Here is a tiny trained network, its code and every weight. The questions are about switching its units off for an input and a target symbol, where a switched-off unit gives its printed mean instead of its output.

import numpy as np


def w(rows, s, z=0):
    codes = np.array(rows[::2]) - 128.0
    scale = np.full(codes.shape[1], s)
    scale[-1] = z or s
    return codes * scale


def f(y):
    return y / 2 * (1 + np.tanh(0.7978845608 * (y + 0.044715 * y**3)))


def softmax(a):
    e = np.exp(a - a.max(-1, keepdims=True))
    return e / e.sum(-1, keepdims=True)


def log_softmax(a):
    a = a - a.max(-1, keepdims=True)
    return a - np.log(np.exp(a).sum(-1, keepdims=True))


def net(x, mask):
    ids = ['ΘΛΨΩβζημστ'.index(c) for c in x.split()]
    T = len(ids)
    res = E[ids] + P[:T]
    u = 0
    for l in range(3):
        r = res
        for j in range(3):
            rows = slice(2 * j, 2 * j + 2)
            q, k, v = (r @ M[l][rows].T for M in (Q, K, V))
            z = softmax(np.where(np.tri(T) > 0, q @ k.T / 2**0.5, -1e9)) @ v
            o = O[l][rows]
            res = res + np.where(mask[u + j], z, o[:, -1]) @ o[:, :-1]
        u += 3
        y = f(res @ A[l][:, :-1].T + A[l][:, -1])
        res = res + np.where(mask[u : u + 4], y, B[l][:, -1]) @ B[l][:, :-1]
        u += 4
    return log_softmax(res[-1] @ U[:, :-1].T + U[:, -1])


Q, K, V, O, A, B = {}, {}, {}, {}, {}, {}
E = w([
[175,53,56],'Θ',
[186,90,220],'Λ',
[81,171,222],'Ψ',
[172,169,116],'Ω',
[170,158,117],'β',
[167,164,110],'ζ',
[159,164,102],'η',
[184,180,126],'μ',
[5,82,79],'σ',
[177,43,146],'τ',
],0.02)
P = w([
[120,254,77],'0',
[102,210,90],'1',
[111,183,111],'2',
[107,136,136],'3',
[122,107,152],'4',
[134,66,166],'5',
[164,37,194],'6',
[127,68,176],'7',
],0.0053)
Q[0] = w([
[199,63,105],'L0H0',
[208,66,116],'L0H0',
[212,135,1],'L0H1',
[167,198,151],'L0H1',
[143,167,106],'L0H2',
[126,41,124],'L0H2',
],0.01)
K[0] = w([
[189,88,77],'L0H0',
[158,82,135],'L0H0',
[9,150,160],'L0H1',
[157,245,188],'L0H1',
[140,60,123],'L0H2',
[111,131,168],'L0H2',
],0.014)
V[0] = w([
[229,160,144],'L0H0',
[186,28,10],'L0H0',
[50,86,64],'L0H1',
[14,2,126],'L0H1',
[27,91,224],'L0H2',
[247,232,41],'L0H2',
],0.0055)
O[0] = w([
[150,245,115,157],'L0H0',
[225,166,91,255],'L0H0',
[128,73,184,119],'L0H1',
[63,163,196,117],'L0H1',
[247,1,122,98],'L0H2',
[115,218,133,164],'L0H2',
],0.0044,0.0068)
A[0] = w([
[74,76,133,97],'L0N0',
[180,245,166,64],'L0N1',
[150,131,141,253],'L0N2',
[108,115,121,19],'L0N3',
],0.011,0.0047)
B[0] = w([
[34,163,21,134],'L0N0',
[176,123,16,247],'L0N1',
[149,255,173,255],'L0N2',
[67,103,27,98],'L0N3',
],0.0055,0.005)
Q[1] = w([
[181,87,118],'L1H0',
[94,91,171],'L1H0',
[254,226,181],'L1H1',
[83,141,183],'L1H1',
[162,160,163],'L1H2',
[164,120,97],'L1H2',
],0.014)
K[1] = w([
[127,112,191],'L1H0',
[65,149,120],'L1H0',
[236,108,182],'L1H1',
[30,255,225],'L1H1',
[111,207,199],'L1H2',
[95,126,145],'L1H2',
],0.014)
V[1] = w([
[102,102,132],'L1H0',
[151,214,143],'L1H0',
[110,96,10],'L1H1',
[70,225,103],'L1H1',
[117,118,173],'L1H2',
[154,130,54],'L1H2',
],0.012)
O[1] = w([
[158,138,139,52],'L1H0',
[36,243,141,253],'L1H0',
[84,2,51,99],'L1H1',
[41,179,118,9],'L1H1',
[28,198,110,88],'L1H2',
[192,58,108,182],'L1H2',
],0.0049,0.0067)
A[1] = w([
[165,222,87,87],'L1N0',
[68,255,173,150],'L1N1',
[154,55,121,17],'L1N2',
[59,161,212,1],'L1N3',
],0.0095,0.0026)
B[1] = w([
[83,92,123,224],'L1N0',
[108,189,155,252],'L1N1',
[73,212,156,180],'L1N2',
[116,104,2,175],'L1N3',
],0.0086,0.012)
Q[2] = w([
[168,154,107],'L2H0',
[72,175,78],'L2H0',
[221,133,85],'L2H1',
[114,86,66],'L2H1',
[174,13,10],'L2H2',
[83,1,110],'L2H2',
],0.0087)
K[2] = w([
[153,53,144],'L2H0',
[228,114,227],'L2H0',
[165,28,152],'L2H1',
[245,161,120],'L2H1',
[229,98,163],'L2H2',
[159,143,199],'L2H2',
],0.012)
V[2] = w([
[185,173,160],'L2H0',
[189,182,2],'L2H0',
[237,191,255],'L2H1',
[133,93,181],'L2H1',
[184,118,54],'L2H2',
[121,66,220],'L2H2',
],0.0091)
O[2] = w([
[187,72,110,122],'L2H0',
[109,131,46,238],'L2H0',
[158,116,200,45],'L2H1',
[155,45,142,65],'L2H1',
[183,133,175,154],'L2H2',
[112,212,2,7],'L2H2',
],0.006,0.014)
A[2] = w([
[181,255,155,50],'L2N0',
[239,12,249,74],'L2N1',
[128,153,20,253],'L2N2',
[30,27,110,54],'L2N3',
],0.0058,0.0044)
B[2] = w([
[141,45,135,208],'L2N0',
[125,202,17,189],'L2N1',
[134,1,189,254],'L2N2',
[51,108,221,142],'L2N3',
],0.0096,0.0089)
U = w([
[192,10,144,130],'Θ',
[148,104,224,254],'Λ',
[76,150,124,178],'Ψ',
[106,95,110,65],'Ω',
[108,100,123,110],'β',
[109,94,110,58],'ζ',
[101,74,158,83],'η',
[104,94,109,64],'μ',
[114,79,152,26],'σ',
[144,162,51,144],'τ',
],0.011,0.005)

Each question gives the input, a string of symbols that net reads in full, and the target symbol t.
The units are the heads (2 rows each of Q, K, V and O) and the neurons (one row each of A and B). Each row of codes is followed by its name. A weight is (code - 128) times the scale printed after its matrix; where a second scale follows, it is the last column's (O, A, B and U).
mask holds one flag per unit, layer by layer, with each layer's heads first. A switched-off unit (its flag False) gives its mean, the last column of its rows in O or B, instead of its output. The means were averaged over made-up inputs and are rounded, as every weight is.
A unit's drop is (log p(t) with every unit on - log p(t) with that unit switched off) / (log p(t) with every unit on - log p(t) with every unit switched off).
The circuit of an input: a set's keep is (log p(t) with only the set's units on - log p(t) with every unit switched off) / (log p(t) with every unit on - log p(t) with every unit switched off). Starting from the 12 units with the biggest drops (on a tie, the unit counted first), units are removed one at a time, each time the one whose removal leaves the highest keep (on an exact tie, the one counted first), for as long as the keep stays at least 0.8.
circuit, biggest first: the units of the circuit, biggest drop first
most important unit: the unit with the biggest drop
top k neurons: the k neurons with the biggest drops, biggest first
top k neurons in layer l: the k neurons of layer l with the biggest drops, biggest first
which heads matter: for each layer, one digit per head in row order, 1 if its drop is at least 0.15 and else 0, layers parted by /
input Θ τ Θ Ω τ β, target τ: top 4 neurons : L2N1; L2N2; L1N3; L0N1
input τ Ω β Θ η ζ Ψ μ, target Ψ: circuit, biggest first : L1H2; L0H0
input Θ Θ Θ Ω β Θ Ψ β, target Ψ: circuit, biggest first : L1H2; L0H0
input Θ Θ μ Λ Λ Ω Ω, target Λ: top 2 neurons : L0N2; L1N1
input Θ ζ Ψ ζ, target Ψ: circuit, biggest first : L0H2; L1H2; L1N1
input Θ Θ Λ η ζ, target Λ: most important unit : L1H1
input τ Θ β Λ β, target Λ: which heads matter : 000 / 010 / 000
input Λ Θ Λ Ψ Θ β, target Θ: circuit, biggest first : L0H2; L1H1; L1N1
input σ Ψ Θ Ω Λ, target Ψ: circuit, biggest first : L2H1; L1H1
input Θ Λ Λ Θ Λ Θ Θ Ψ, target Ψ: which heads matter : 100 / 010 / 000
input τ Λ η, target Λ: circuit, biggest first : L2H1; L1N3
input σ Λ Θ Θ μ, target Θ: top 3 neurons : L2N2; L0N1; L2N1
input τ Ω Λ Θ Θ τ ζ, target τ: which heads matter : 000 / 010 / 010
input Θ Θ τ ζ, target τ: top 2 neurons : L2N1; L2N2
input Θ τ Θ Θ Λ Λ β, target Λ: top 2 neurons : L0N2; L1N1
input Λ τ Ψ Λ β Ω, target Λ: circuit, biggest first : L1H1; L2H0
input Ω Θ τ ζ η, target τ: most important unit : L0H2
input Θ Θ Ψ Θ σ Θ Θ Θ, target Λ: which heads matter : 110 / 010 / 101
input Θ β β ζ, target Θ: top 2 neurons in layer 2 : L2N2; L2N1
input η Θ Θ Λ ζ, target Λ: most important unit : L2H2
input Θ ζ σ, target η: top 3 neurons : L2N3; L2N2; L0N0
input β Θ Λ Θ ζ Ω, target Θ: top 2 neurons in layer 1 : L1N1; L1N2
input Λ τ Λ τ Θ β Θ σ, target η: top 3 neurons : L2N3; L0N0; L1N2
input Λ Λ Θ, target Θ: top 3 neurons : L2N2; L1N1; L2N1
input Ψ Ψ τ Λ τ Ψ, target Ψ: top 2 neurons : L1N3; L1N1
input σ Ψ Θ, target Λ: top 3 neurons : L1N1; L1N2; L0N0
input Λ τ β Θ η, target Θ: most important unit : L0H0
input τ ζ Ψ Θ η, target Θ: top 2 neurons : L1N1; L2N2
input Θ Θ σ Λ, target Ψ: top 2 neurons : L0N0; L0N2
